Below is a small trained network, with its code and all its weights. Each question gives an input and a class and asks what happens when units are switched off, that is, made to give their printed mean instead of their output.

import numpy as np


def w(rows, s, z=0):
    codes = np.array(rows[::2]) - 128.0
    scale = np.full(codes.shape[1], s)
    scale[-1] = z or s
    return codes * scale


def norm(h):
    return h / np.sqrt((h * h).mean(-1, keepdims=True) + 1e-5)


def f(y):
    return y / 2 * (1 + np.tanh(0.7978845608 * (y + 0.044715 * y**3)))


def log_softmax(a):
    a = a - a.max(-1, keepdims=True)
    return a - np.log(np.exp(a).sum(-1, keepdims=True))


def net(x, mask):
    res = np.array(x, float).reshape(1, 8) / 4 @ E
    u = 0
    for l in range(2):
        y = f(norm(res) @ A[l][:, :-1].T + A[l][:, -1])
        res = res + np.where(mask[u : u + 14], y, B[l][:, -1]) @ B[l][:, :-1]
        u += 14
    return log_softmax(norm(res)[-1] @ U[:, :-1].T + U[:, -1])


A, B = {}, {}
E = w([
[164,161,167,109,158,131,159,74,124,127],'x0',
[186,108,92,85,148,155,146,165,121,135],'x1',
[143,148,56,180,139,154,132,79,138,122],'x2',
[173,120,164,187,93,150,146,150,129,126],'x3',
[128,98,128,89,53,181,97,71,122,135],'x4',
[128,128,128,128,128,128,128,128,129,127],'x5',
[153,118,105,120,87,61,158,113,122,131],'x6',
[194,121,138,138,151,87,6,125,143,111],'x7',
],0.016)
A[0] = w([
[89,147,121,163,194,106,204,180,131,124,75],'0.n0',
[31,137,74,47,179,112,149,99,124,128,76],'0.n1',
[117,145,25,198,144,172,178,77,139,127,53],'0.n2',
[174,120,63,55,140,197,195,197,130,134,78],'0.n3',
[58,131,157,142,190,252,130,162,131,130,66],'0.n4',
[99,115,122,71,40,218,148,85,127,128,77],'0.n5',
[159,124,178,215,73,178,199,171,124,130,80],'0.n6',
[56,131,120,120,109,168,253,138,124,130,6],'0.n7',
[128,136,122,160,183,100,156,167,123,133,58],'0.n8',
[47,109,49,152,65,140,126,230,124,123,32],'0.n9',
[132,115,87,114,56,43,212,126,128,129,79],'0.n10',
[155,163,191,97,179,144,219,48,123,121,37],'0.n11',
[82,117,222,50,96,112,177,203,136,128,49],'0.n12',
[10,151,175,191,102,103,148,79,134,130,66],'0.n13',
],0.025,0.011)
B[0] = w([
[98,102,126,186,22,51,135,140,128,170,226],'0.n0',
[141,153,71,39,92,172,164,187,202,120,228],'0.n1',
[28,144,138,122,165,199,118,153,42,100,232],'0.n2',
[201,42,162,113,160,80,172,135,84,42,237],'0.n3',
[178,246,106,139,130,107,150,15,110,142,234],'0.n4',
[75,116,132,189,42,47,133,142,146,153,251],'0.n5',
[133,144,64,22,98,160,157,179,195,117,223],'0.n6',
[151,145,118,154,158,121,1,173,141,111,251],'0.n7',
[58,142,156,148,96,80,137,136,167,100,173],'0.n8',
[117,77,195,128,192,172,134,80,208,212,210],'0.n9',
[173,239,104,147,126,116,146,15,114,131,220],'0.n10',
[114,81,182,137,191,169,137,84,199,206,229],'0.n11',
[33,141,124,130,164,196,118,146,47,101,244],'0.n12',
[209,41,165,108,163,75,179,139,79,41,236],'0.n13',
],0.037,0.015)
A[1] = w([
[97,131,117,138,143,182,130,148,59,144,2],'1.n0',
[110,100,90,162,77,112,115,131,117,151,74],'1.n1',
[179,183,108,146,132,126,140,101,92,169,68],'1.n2',
[169,119,149,124,141,117,175,142,113,132,76],'1.n3',
[163,121,124,140,129,120,77,156,117,148,121],'1.n4',
[119,132,133,161,100,89,148,166,117,166,64],'1.n5',
[146,85,151,142,148,172,124,108,161,200,17],'1.n6',
[168,136,72,99,100,166,142,180,153,148,64],'1.n7',
[110,114,89,157,118,176,121,131,105,130,47],'1.n8',
[131,100,123,99,94,134,99,92,115,132,103],'1.n9',
[126,94,133,139,66,119,111,125,114,162,81],'1.n10',
[190,86,119,139,140,117,152,143,88,112,45],'1.n11',
[110,130,140,111,121,148,114,135,81,134,74],'1.n12',
[161,144,114,157,157,113,2,173,142,126,134],'1.n13',
],0.034,0.0059)
B[1] = w([
[58,137,69,164,134,156,131,160,9,162,209],'1.n0',
[117,143,164,146,90,70,162,146,123,155,182],'1.n1',
[186,197,92,143,124,171,88,18,133,117,197],'1.n2',
[144,101,107,169,103,163,6,160,106,66,194],'1.n3',
[122,96,60,135,136,109,97,169,100,162,153],'1.n4',
[108,143,136,178,49,107,49,137,175,115,189],'1.n5',
[122,34,192,169,208,184,131,99,153,197,214],'1.n6',
[137,96,110,12,59,181,173,172,179,152,179],'1.n7',
[99,151,145,98,147,100,139,144,71,120,152],'1.n8',
[48,188,136,107,194,118,85,163,191,61,149],'1.n9',
[71,179,156,165,109,106,145,133,196,91,177],'1.n10',
[173,97,198,131,170,88,137,154,90,56,212],'1.n11',
[60,150,110,152,151,166,119,155,120,127,178],'1.n12',
[237,116,73,151,120,118,104,186,63,240,248],'1.n13',
],0.024,0.012)
U = w([
[63,138,161,192,32,38,127,145,169,122,127],'0',
[39,141,102,126,161,185,136,155,18,115,254],'1',
[220,43,175,120,158,78,135,140,92,15,49],'2',
[129,60,180,144,196,178,134,79,199,221,148],'3',
[154,145,65,5,68,165,169,170,190,134,130],'4',
[200,244,83,151,120,119,113,2,102,122,16],'5',
[188,125,89,152,127,96,80,178,98,185,193],'6',
],0.017,0.0017)

Each question gives the input, the list of numbers given to net, and the class t.
The units are the neurons (one row each of A and B). Each row of codes is followed by its name. A weight is (code - 128) times the scale printed after its matrix; where a second scale follows, it is the last column's (A, B and U).
mask holds one flag per neuron, layer by layer. A switched-off neuron (its flag False) gives its mean, the last column of its row in B, instead of its output. The means were averaged over made-up inputs and are rounded, as every weight is.
A unit's drop is (log p(t) with every unit on - log p(t) with that unit switched off) / (log p(t) with every unit on - log p(t) with every unit switched off).
The circuit of an input: a set's keep is (log p(t) with only the set's units on - log p(t) with every unit switched off) / (log p(t) with every unit on - log p(t) with every unit switched off). Starting from the 12 units with the biggest drops (on a tie, the unit counted first), units are removed one at a time, each time the one whose removal leaves the highest keep (on an exact tie, the one counted first), for as long as the keep stays at least 0.8.
circuit, biggest first: the units of the circuit, biggest drop first
unit that matters most: the unit with the biggest drop
k most important neurons: the k neurons with the biggest drops, biggest first
top k neurons in layer l: the k neurons of layer l with the biggest drops, biggest first
input [-6,1,-6,3,-8,1,1,-4], class 0: unit that matters most : 0.n0
input [6,-4,7,7,-6,-4,-8,-3], class 5: top 2 neurons in layer 0 : 0.n4, 0.n12
input [0,-7,3,-8,6,-4,-7,-8], class 4: 4 most important neurons : 0.n1, 0.n3, 0.n10, 0.n0
input [8,-7,8,6,5,0,-3,1], class 1: 3 most important neurons : 0.n2, 0.n9, 0.n3
input [6,-6,1,-3,-8,1,5,-8], class 0: top 2 neurons in layer 0 : 0.n0, 0.n8
input [5,3,-6,-3,-7,-3,-5,1], class 0: 2 most important neurons : 0.n0, 0.n2
input [7,4,-4,-1,-3,8,7,-8], class 6: 4 most important neurons : 0.n7, 0.n4, 0.n9, 1.n13
input [0,5,-5,-5,5,7,-8,-8], class 5: 2 most important neurons : 0.n4, 0.n13
input [-7,-6,0,6,5,7,0,-4], class 3: 2 most important neurons : 0.n9, 0.n3
input [-5,5,6,-8,3,-7,0,-6], class 4: 2 most important neurons : 0.n1, 0.n12
input [-6,1,6,5,-2,-5,8,-7], class 5: 2 most important neurons : 0.n10, 0.n12
input [3,-7,5,8,-2,1,3,-8], class 4: 4 most important neurons : 0.n6, 0.n3, 1.n7, 0.n12
input [-1,5,0,-3,1,5,-7,-5], class 5: 2 most important neurons : 0.n4, 0.n13
input [-3,0,-3,8,0,6,3,-3], class 4: unit that matters most : 0.n6
input [3,-3,7,-7,8,-3,-6,-4], class 0: 3 most important neurons : 0.n5, 0.n12, 0.n6
input [2,6,-7,0,7,5,3,-5], class 0: top 2 neurons in layer 0 : 0.n5, 0.n2
input [6,0,4,-1,4,2,-5,0], class 3: top 2 neurons in layer 0 : 0.n11, 0.n10
input [1,6,3,-2,6,-8,-3,-2], class 0: top 2 neurons in layer 0 : 0.n5, 0.n13
input [-5,-6,0,-4,-4,-1,7,6], class 5: top 2 neurons in layer 0 : 0.n3, 0.n7
input [7,2,0,5,-1,8,-1,0], class 3: circuit, biggest first : 0.n11
input [4,8,-6,-4,1,-3,2,-4], class 2: top 2 neurons in layer 0 : 0.n3, 0.n2
